[128 = 0]

[98,100,159,96,114,140,132,124,109,139,109,133,188,126,152,113,137,140,121,107,102,126,103,80,147,147,134,91,78,149,123,133,117,109,116,119,128,152,118,115,134,138,155] | vuma
[103,114,160,112,110,153,146,110,94,121,132,120,167,124,160,118,119,151,133,96,93,106,129,148,160,148,135,79,84,135,128,174,115,73,126,82,142,132,133,145,128,123,164] | vuma
[74,108,168,121,119,152,144,131,136,110,114,145,190,124,159,119,83,143,137,96,119,117,158,126,163,164,118,109,103,149,153,132,94,69,122,105,168,116,129,134,144,120,154] | rarob
[107,108,160,107,127,141,142,90,119,104,99,171,158,121,152,111,134,140,139,84,106,95,132,151,136,179,142,83,63,132,99,147,139,89,112,167,134,132,143,132,142,124,175] | rarob
[81,100,179,141,114,164,158,133,81,121,118,145,164,134,156,96,111,127,139,113,100,112,118,153,142,118,123,89,95,128,146,117,145,90,123,109,127,135,123,125,137,150,162] | vuma
[90,125,154,90,95,147,147,115,96,99,127,154,145,124,140,88,122,126,153,126,97,108,138,151,142,168,141,97,74,132,116,136,118,90,114,118,125,150,132,133,124,122,169] | vuma
[96,112,148,112,105,173,154,104,84,110,122,124,155,130,152,107,111,141,150,83,97,102,127,141,142,150,118,57,105,42,130,104,124,88,113,108,126,144,130,125,124,117,166] | rarob
[50,103,148,122,111,148,182,92,52,53,127,143,135,151,172,110,129,125,131,103,105,69,123,195,175,178,132,74,90,138,108,128,142,21,105,119,119,117,104,114,142,130,215] | vuma
[83,69,163,112,112,164,152,122,93,123,126,149,156,122,143,88,116,135,128,126,122,124,106,127,139,148,136,104,150,128,124,123,146,83,114,103,128,142,103,130,139,107,111] | vuma
[65,100,146,106,124,144,135,140,114,137,84,144,166,133,173,105,103,140,116,120,102,108,125,148,128,188,108,85,76,120,156,131,98,74,131,120,131,128,141,142,127,147,168] | vuma
[104,118,162,99,102,159,198,125,95,123,135,135,145,105,164,107,112,118,147,81,94,117,127,133,143,128,107,102,88,124,134,149,125,48,118,108,136,146,114,117,134,136,156] | vuma
[94,117,163,113,103,154,126,144,118,128,120,138,179,125,160,119,93,138,137,95,99,132,106,139,156,201,133,84,85,161,149,143,104,113,132,104,153,141,142,141,132,119,144] | vuma
[108,106,183,111,103,139,135,118,112,126,88,137,162,137,150,120,108,145,134,90,53,96,114,140,156,166,140,89,61,114,126,130,104,114,130,131,129,150,116,120,128,130,142] | vuma
[93,114,168,108,102,146,137,129,95,151,94,153,148,59,160,129,103,179,137,113,94,113,115,134,140,160,107,60,55,114,132,109,106,124,133,145,128,140,127,137,135,135,172] | rarob
[78,108,131,119,120,144,142,119,78,120,117,144,141,115,162,124,136,141,147,114,104,85,109,140,136,187,125,96,48,122,108,103,136,58,120,132,123,121,65,123,135,136,172] | vuma
[88,90,178,102,106,161,143,128,96,128,118,145,156,141,166,125,113,137,139,105,102,115,111,140,133,140,120,94,85,124,117,117,119,72,123,117,127,135,120,114,138,135,161] | rarob
[112,99,156,85,137,155,113,140,97,115,80,133,163,94,155,100,112,153,141,79,91,78,136,136,159,160,147,92,66,139,120,151,104,83,117,122,152,143,132,125,135,128,147] | vuma
[100,114,164,98,112,163,149,125,125,129,123,103,169,147,162,137,111,128,139,121,116,113,123,139,144,118,123,114,99,132,168,123,126,94,121,127,132,144,143,121,133,129,161] | vuma
[86,105,165,108,107,147,143,142,112,145,103,122,195,127,162,120,93,164,150,92,110,121,125,144,170,199,129,87,75,138,148,144,105,82,133,85,127,113,125,141,124,125,164] | vuma
[94,110,170,104,126,143,131,148,119,105,97,150,150,119,158,123,118,168,136,120,73,122,96,143,143,120,123,82,63,115,119,99,95,104,122,127,130,153,123,122,135,129,154] | vuma
[116,90,168,115,107,158,146,132,64,145,106,134,150,138,160,135,107,141,137,115,103,110,103,122,131,110,129,88,83,133,129,142,82,89,125,113,142,124,136,132,125,139,159] | vuma

[119,107,122,138,147,115,95,119,118,129,121,129,132,119,149,129,162,124,141,135,129,139,93,114,121,121,119,144,122,120,129,138,110,141,114,121,138,119,107,140,124,142,116] | gotu
[123,118,124,135,130,123,123,129,127,132,141,126,132,153,131,122,127,126,122,127,127,111,142,132,126,130,137,137,119,128,132,131,128,129,119,125,134,131,120,136,128,127,119] | domo
[130,112,125,137,127,132,105,121,122,130,132,126,133,151,136,119,135,131,138,123,119,129,120,130,128,126,126,131,134,126,127,123,121,134,128,124,134,124,115,134,128,131,117] | gotu
[118,122,126,122,142,113,142,120,117,131,123,124,137,97,132,130,150,113,139,120,136,132,121,125,121,134,136,146,120,120,136,141,135,138,121,128,136,137,125,134,131,134,123] | suvad
[124,135,124,130,132,132,136,133,121,133,111,121,129,118,135,137,143,121,132,135,121,141,132,122,126,130,126,120,129,128,132,117,120,123,132,121,124,130,138,134,130,132,112] | geku
[124,126,119,136,130,121,130,131,140,141,136,127,128,145,131,138,138,127,118,151,133,115,145,127,124,141,141,134,103,129,122,124,133,123,131,131,129,134,119,139,138,135,125] | domo
[140,131,126,137,133,135,133,126,115,131,106,123,126,109,141,132,126,131,138,140,123,127,123,130,118,130,122,116,133,128,134,123,136,125,146,120,128,122,131,126,124,130,112] | gotu
